Look-ups in named tables: a row name and a column name give one cell, copied from the table.

gumi =
	nud	sabi	pomenin	nim	nugeza
zuk	21.701	-87.378	-0.820	-5.109	-3.783
nifuzu	33.992	-72.488	-2.396	-1.356	-8.161
vazav	-76.698	-43.228	-5.547	-2.701	-4.058
vopugi	-85.148	-23.825	-0.622	-5.662	-2.188
dom	-67.776	-51.088	-3.981	-4.119	0.004
zuz	-47.554	59.990	-2.807	2.900	-6.813

What is the pomenin of vopugi in gumi? -0.622
What is the nugeza of zuk in gumi? -3.783
What is the nim of vopugi in gumi? -5.662
What is the nim of dom in gumi? -4.119
What is the nim of vazav in gumi? -2.701
What is the pomenin of dom in gumi? -3.981
What is the pomenin of zuz in gumi? -2.807
What is the nud of dom in gumi? -67.776
What is the nud of nifuzu in gumi? 33.992
What is the sabi of vopugi in gumi? -23.825
What is the nugeza of vazav in gumi? -4.058
What is the nim of zuz in gumi? 2.900
What is the pomenin of nifuzu in gumi? -2.396
What is the nugeza of dom in gumi? 0.004
What is the nud of zuk in gumi? 21.701
What is the nud of vazav in gumi? -76.698
What is the nud of vopugi in gumi? -85.148
What is the sabi of zuk in gumi? -87.378
What is the sabi of nifuzu in gumi? -72.488

tesel:
cols = zisela, zufizo
nosa: [46, 134]
robulob: [217, 143]
bem: [175, 167]
kozo: [105, 92]

robulob, zufizo => 143
kozo, zufizo => 92
kozo, zisela => 105
bem, zisela => 175
nosa, zufizo => 134
robulob, zisela => 217
bem, zufizo => 167
nosa, zisela => 46

dafer:
columns: zom, sedoti, pof, dedul, puve, gumukon, bivoni, taturo
labes: [46.6, 20.7, 35.9, 55.9, 44.5, 74.3, 35.3, 56.4]
fize: [42.5, 54.5, 52.5, 7.4, 57.9, 40.3, 69.4, 39.4]
livalok: [45.3, 22.3, 34.7, 54.8, 43.2, 74.4, 35.7, 54.9]
laga: [52.2, 64.2, 9.6, 53.0, 10.2, 47.1, 41.9, 38.1]
dono: [38.3, 57.9, 49.6, 5.1, 57.6, 42.2, 74.7, 43.8]
pusor: [33.0, 39.7, 32.6, 37.1, 45.2, 70.4, 51.7, 52.0]
mobazil: [63.6, 52.7, 36.6, 54.4, 58.6, 26.0, 39.7, 63.8]
mepogid: [19.1, 50.7, 43.3, 54.9, 41.2, 25.5, 33.1, 53.3]
tosiloz: [66.2, 17.7, 53.9, 41.8, 42.1, 35.1, 25.7, 6.6]
dav: [37.8, 58.8, 47.8, 10.1, 55.6, 43.8, 76.1, 45.6]
vef: [25.0, 55.1, 33.0, 55.6, 35.1, 26.5, 34.3, 52.9]
tef: [56.6, 44.9, 32.1, 50.7, 29.7, 39.1, 33.8, 27.1]
tor: [44.9, 55.7, 53.2, 23.2, 60.2, 37.1, 68.2, 54.2]

tef, puve: 29.7
laga, puve: 10.2
laga, gumukon: 47.1
livalok, sedoti: 22.3
dono, gumukon: 42.2
livalok, pof: 34.7
pusor, zom: 33.0
tor, dedul: 23.2
labes, zom: 46.6
tosiloz, bivoni: 25.7
fize, bivoni: 69.4
vef, dedul: 55.6
tef, pof: 32.1
laga, sedoti: 64.2
labes, taturo: 56.4
fize, pof: 52.5
fize, puve: 57.9
dav, bivoni: 76.1
tosiloz, taturo: 6.6
Which row has the largest gumukon? livalok

nebimik =
         bavoda  sezu  burim
siv        23.3  34.3   56.7
vul        19.5  26.1   56.3
gekedu     84.9  78.4   48.2
veki       71.7  79.4   51.6
metedi     15.8  18.2   56.1
butagop    47.5  56.7   53.9
daleb      60.7  55.7   50.8
rog        31.6  37.5   55.0
vomidos    53.4  39.8   50.2
nen        59.6  68.1   52.8
gep        64.3  63.9   50.9

daleb, sezu -> 55.7
metedi, sezu -> 18.2
gekedu, burim -> 48.2
veki, burim -> 51.6
butagop, bavoda -> 47.5
gep, sezu -> 63.9
gep, bavoda -> 64.3
gekedu, sezu -> 78.4
daleb, burim -> 50.8
nen, sezu -> 68.1
nen, bavoda -> 59.6

pomiko =
	lur	nakimop	pamo	rizipi	sofutu	ladul	kag	siduse	mup	vop
temenu	53	62	53	71	89	72	93	105	101	92
pumomon	87	38	45	2	79	155	93	123	100	95
vata	50	60	127	38	169	57	44	193	86	67

What is the mup of temenu in pomiko?
101
What is the kag of pumomon in pomiko?
93
What is the rizipi of pumomon in pomiko?
2
What is the kag of vata in pomiko?
44
What is the vop of vata in pomiko?
67
What is the kag of temenu in pomiko?
93
What is the vop of temenu in pomiko?
92
What is the pamo of pumomon in pomiko?
45
What is the pamo of vata in pomiko?
127
What is the siduse of pumomon in pomiko?
123

vazive.tsv
	bavip	zeseke	mif	feguf	zusotun	sekevab	futenov
delegek	92.06	39.72	3.12	8.67	63.33	33.40	32.11
loder	46.80	26.54	55.28	51.50	74.37	27.13	19.17
kur	25.79	33.01	52.32	16.13	10.64	42.83	18.79
zelaf	25.14	46.50	16.16	57.41	54.34	22.79	33.24
keta	35.39	29.45	24.06	40.41	43.65	55.34	55.80
sinamaz	66.70	69.11	49.56	25.85	28.78	53.82	17.56

keta, bavip -> 35.39
sinamaz, bavip -> 66.70
zelaf, zeseke -> 46.50
kur, futenov -> 18.79
zelaf, mif -> 16.16
zelaf, zusotun -> 54.34
sinamaz, feguf -> 25.85
sinamaz, zeseke -> 69.11
zelaf, futenov -> 33.24
keta, zusotun -> 43.65
kur, zusotun -> 10.64
kur, mif -> 52.32
loder, mif -> 55.28
zelaf, sekevab -> 22.79
keta, feguf -> 40.41
delegek, futenov -> 32.11
zelaf, bavip -> 25.14

mez
|  | raboki | mokevuk | vurade | zapofis | gel | lil | zut |
|---|---|---|---|---|---|---|---|
| guropuf | 2227 | 3127 | 6650 | 4330 | 107 | 6434 | 8583 |
| rolali | 2766 | 3316 | 5592 | 3107 | 5309 | 5163 | 5866 |
| bozusig | 2587 | 3980 | 5062 | 5156 | 2581 | 4480 | 3765 |
| bal | 4206 | 5273 | 5616 | 7034 | 3791 | 5133 | 1947 |

What is the vurade of rolali in mez?
5592
What is the mokevuk of rolali in mez?
3316
What is the gel of bozusig in mez?
2581
What is the lil of bozusig in mez?
4480
What is the vurade of guropuf in mez?
6650
What is the zut of guropuf in mez?
8583
Which row has the largest gel? rolali

Table lub
          fet  monusos  rogepud  kupoga  nanuli   faz  kagi  pina  desek
sif      4494     6293     6568    3382    6901  7164  4101  5297   5766
pup      6210     5919     4313    9182    8348  2530  4053  7638   4474
tepen    2860     5096     5662    7565    3145  5030  8327  5110   7845
bunat    4074     5203     2396    5397    7114  6638  7913  3391   6883
gimov    5796     4924     2481    8754    7970  3564  6231  3129   2206
nisu     7005     5146     8541    5118    4850  5263  4746  6767   5133
savet    3152     7372     7402    8639    5150  4438  4125  3200   4477
vevedek  3509     6962     6229    7677    3263  2143  4081  4942   7006
pel      8938     7476     5448    9047    8173  3356  6039  6622   8814

What is the rogepud of pup in lub?
4313
What is the monusos of nisu in lub?
5146
What is the kupoga of savet in lub?
8639
What is the monusos of bunat in lub?
5203
What is the fet of sif in lub?
4494
What is the pina of savet in lub?
3200
What is the faz of pel in lub?
3356
What is the monusos of sif in lub?
6293
What is the fet of vevedek in lub?
3509
What is the pina of pup in lub?
7638
What is the pina of tepen in lub?
5110
What is the rogepud of gimov in lub?
2481
What is the kupoga of sif in lub?
3382
What is the nanuli of gimov in lub?
7970
What is the rogepud of nisu in lub?
8541
What is the fet of savet in lub?
3152
What is the desek of nisu in lub?
5133
What is the kupoga of gimov in lub?
8754
What is the faz of savet in lub?
4438
What is the kagi of pup in lub?
4053

